Below is a small trained network, with its code and all its weights. Each question gives an input and a class and asks what happens when units are switched off, that is, made to give their printed mean instead of their output.

import numpy as np


def w(rows, s, z=0):
    codes = np.array(rows[::2]) - 128.0
    scale = np.full(codes.shape[1], s)
    scale[-1] = z or s
    return codes * scale


def f(y):
    return np.maximum(y, 0)


def log_softmax(a):
    a = a - a.max(-1, keepdims=True)
    return a - np.log(np.exp(a).sum(-1, keepdims=True))


def net(x, mask):
    res = np.array(x, float).reshape(1, 6) / 4 @ E
    y = f(res @ A[0][:, :-1].T + A[0][:, -1])
    res = res + np.where(mask, y, B[0][:, -1]) @ B[0][:, :-1]
    return log_softmax(res[-1] @ U[:, :-1].T + U[:, -1])


A, B = {}, {}
E = w([
[144,102,50,187,156,193,84,100,116],'x0',
[255,150,93,89,94,84,196,179,140],'x1',
[155,154,144,174,74,133,79,129,143],'x2',
[139,252,152,94,156,148,107,186,139],'x3',
[81,152,109,178,164,91,244,126,124],'x4',
[177,136,124,58,178,217,126,130,122],'x5',
],0.0084)
A[0] = w([
[112,48,117,109,134,133,54,119,126,170],'N1',
[126,208,159,30,177,157,208,143,123,73],'N2',
[49,103,113,197,160,134,133,114,131,155],'N3',
[150,22,86,96,141,123,124,111,127,4],'N4',
[58,148,165,165,154,213,10,110,120,92],'N5',
[222,182,98,161,119,125,182,142,125,72],'N6',
[199,95,122,66,126,116,76,131,122,159],'N7',
[126,130,147,116,131,156,90,114,122,115],'N8',
[128,100,111,224,106,105,192,120,128,148],'N9',
[63,133,115,171,166,141,71,131,128,148],'N10',
[72,162,182,149,55,27,117,131,128,44],'N11',
[124,123,107,125,141,99,104,162,130,48],'N12',
[48,42,124,178,131,121,130,117,130,2],'N13',
[87,221,86,172,193,148,93,137,132,96],'N14',
[100,95,170,132,102,166,68,104,115,102],'N15',
[116,164,110,161,161,126,104,128,124,95],'N16',
[200,197,129,110,89,107,14,153,130,85],'N17',
],0.013,0.0029)
B[0] = w([
[74,57,158,119,144,169,125,148,172,201],'N1',
[168,184,174,42,241,129,182,102,157,246],'N2',
[83,141,119,114,84,100,129,82,13,201],'N3',
[117,29,173,158,104,206,190,159,110,181],'N4',
[44,164,60,124,128,180,85,152,243,244],'N5',
[209,130,44,181,134,110,151,108,156,219],'N6',
[198,68,159,110,58,166,114,175,89,212],'N7',
[122,116,111,115,129,142,100,110,167,165],'N8',
[131,96,67,207,168,81,150,86,129,205],'N9',
[55,170,79,143,117,178,142,147,119,193],'N10',
[84,165,250,214,113,89,109,203,150,205],'N11',
[123,138,113,145,111,133,120,114,136,133],'N12',
[82,112,133,70,146,56,91,40,42,198],'N13',
[111,204,134,134,69,192,197,176,73,187],'N14',
[70,111,94,129,188,108,114,127,206,192],'N15',
[133,178,119,128,100,162,147,111,112,152],'N16',
[229,155,107,64,89,78,7,104,92,236],'N17',
],0.018,0.013)
U = w([
[94,144,237,249,112,27,129,173,138,150],'0',
[52,69,141,191,143,59,152,27,40,3],'1',
[181,161,188,56,220,145,196,134,151,199],'2',
[59,196,101,156,87,172,163,129,66,54],'3',
[200,114,68,236,141,72,200,101,129,56],'4',
[140,3,178,136,96,188,161,161,110,232],'5',
[34,110,106,127,131,172,61,136,207,174],'6',
[208,120,144,101,66,115,49,161,133,159],'7',
],0.0061,0.0017)

Each question gives the input, the list of numbers given to net, and the class t.
The units are the neurons (one row each of A and B). Each row of codes is followed by its name. A weight is (code - 128) times the scale printed after its matrix; where a second scale follows, it is the last column's (A, B and U).
mask holds one flag per neuron, in row order. A switched-off neuron (its flag False) gives its mean, the last column of its row in B, instead of its output. The means were averaged over made-up inputs and are rounded, as every weight is.
A unit's drop is (log p(t) with every unit on - log p(t) with that unit switched off) / (log p(t) with every unit on - log p(t) with every unit switched off).
The circuit of an input: a set's keep is (log p(t) with only the set's units on - log p(t) with every unit switched off) / (log p(t) with every unit on - log p(t) with every unit switched off). Starting from the 12 units with the biggest drops (on a tie, the unit counted first), units are removed one at a time, each time the one whose removal leaves the highest keep (on an exact tie, the one counted first), for as long as the keep stays at least 0.8.
circuit, biggest first: the units of the circuit, biggest drop first
top k neurons: the k neurons with the biggest drops, biggest first
drop of u: that unit's drop, to one decimal
input [-7,3,-1,1,-2,-1], class 2: circuit, biggest first	N2
input [5,3,7,-4,-5,-7], class 7: top 2 neurons	N17, N5
input [-7,-1,4,5,-6,7], class 7: top 2 neurons	N17, N7
input [6,2,2,5,7,-8], class 4: top 3 neurons	N9, N6, N5
input [0,2,0,-1,7,-6], class 1: top 3 neurons	N9, N3, N13
input [-6,-6,4,-2,8,-3], class 1: top 3 neurons	N13, N3, N9
input [4,5,3,-6,5,-7], class 1: top 2 neurons	N13, N3
input [5,3,-4,4,-2,-6], class 7: circuit, biggest first	N9, N5
input [6,8,-2,-5,-1,-3], class 4: top 2 neurons	N9, N6
input [1,-2,2,7,3,3], class 2: top 2 neurons	N2, N3
input [5,3,0,-3,-6,-2], class 5: top 2 neurons	N4, N1
input [-4,5,-1,-8,4,-4], class 1: top 3 neurons	N9, N13, N5
input [-1,0,8,-8,-2,-4], class 1: top 2 neurons	N13, N9
input [-6,6,-5,-7,-5,7], class 5: top 2 neurons	N4, N7
input [-1,3,-2,-5,1,0], class 5: circuit, biggest first	N4
input [7,-5,-2,8,-3,-8], class 3: top 2 neurons	N14, N3
input [6,-7,-3,-6,-2,-7], class 1: top 2 neurons	N13, N3
input [8,-3,-7,1,0,-2], class 3: top 2 neurons	N3, N14
input [-4,-3,6,3,-3,-7], class 0: drop of N11	3.6
input [-3,-4,-6,7,0,4], class 2: drop of N2	1.4
input [0,4,6,-1,-1,-5], class 0: drop of N11	1.6
input [1,2,0,-6,-4,-3], class 5: drop of N3	0.0
input [8,3,7,-8,6,2], class 1: circuit, biggest first	N13
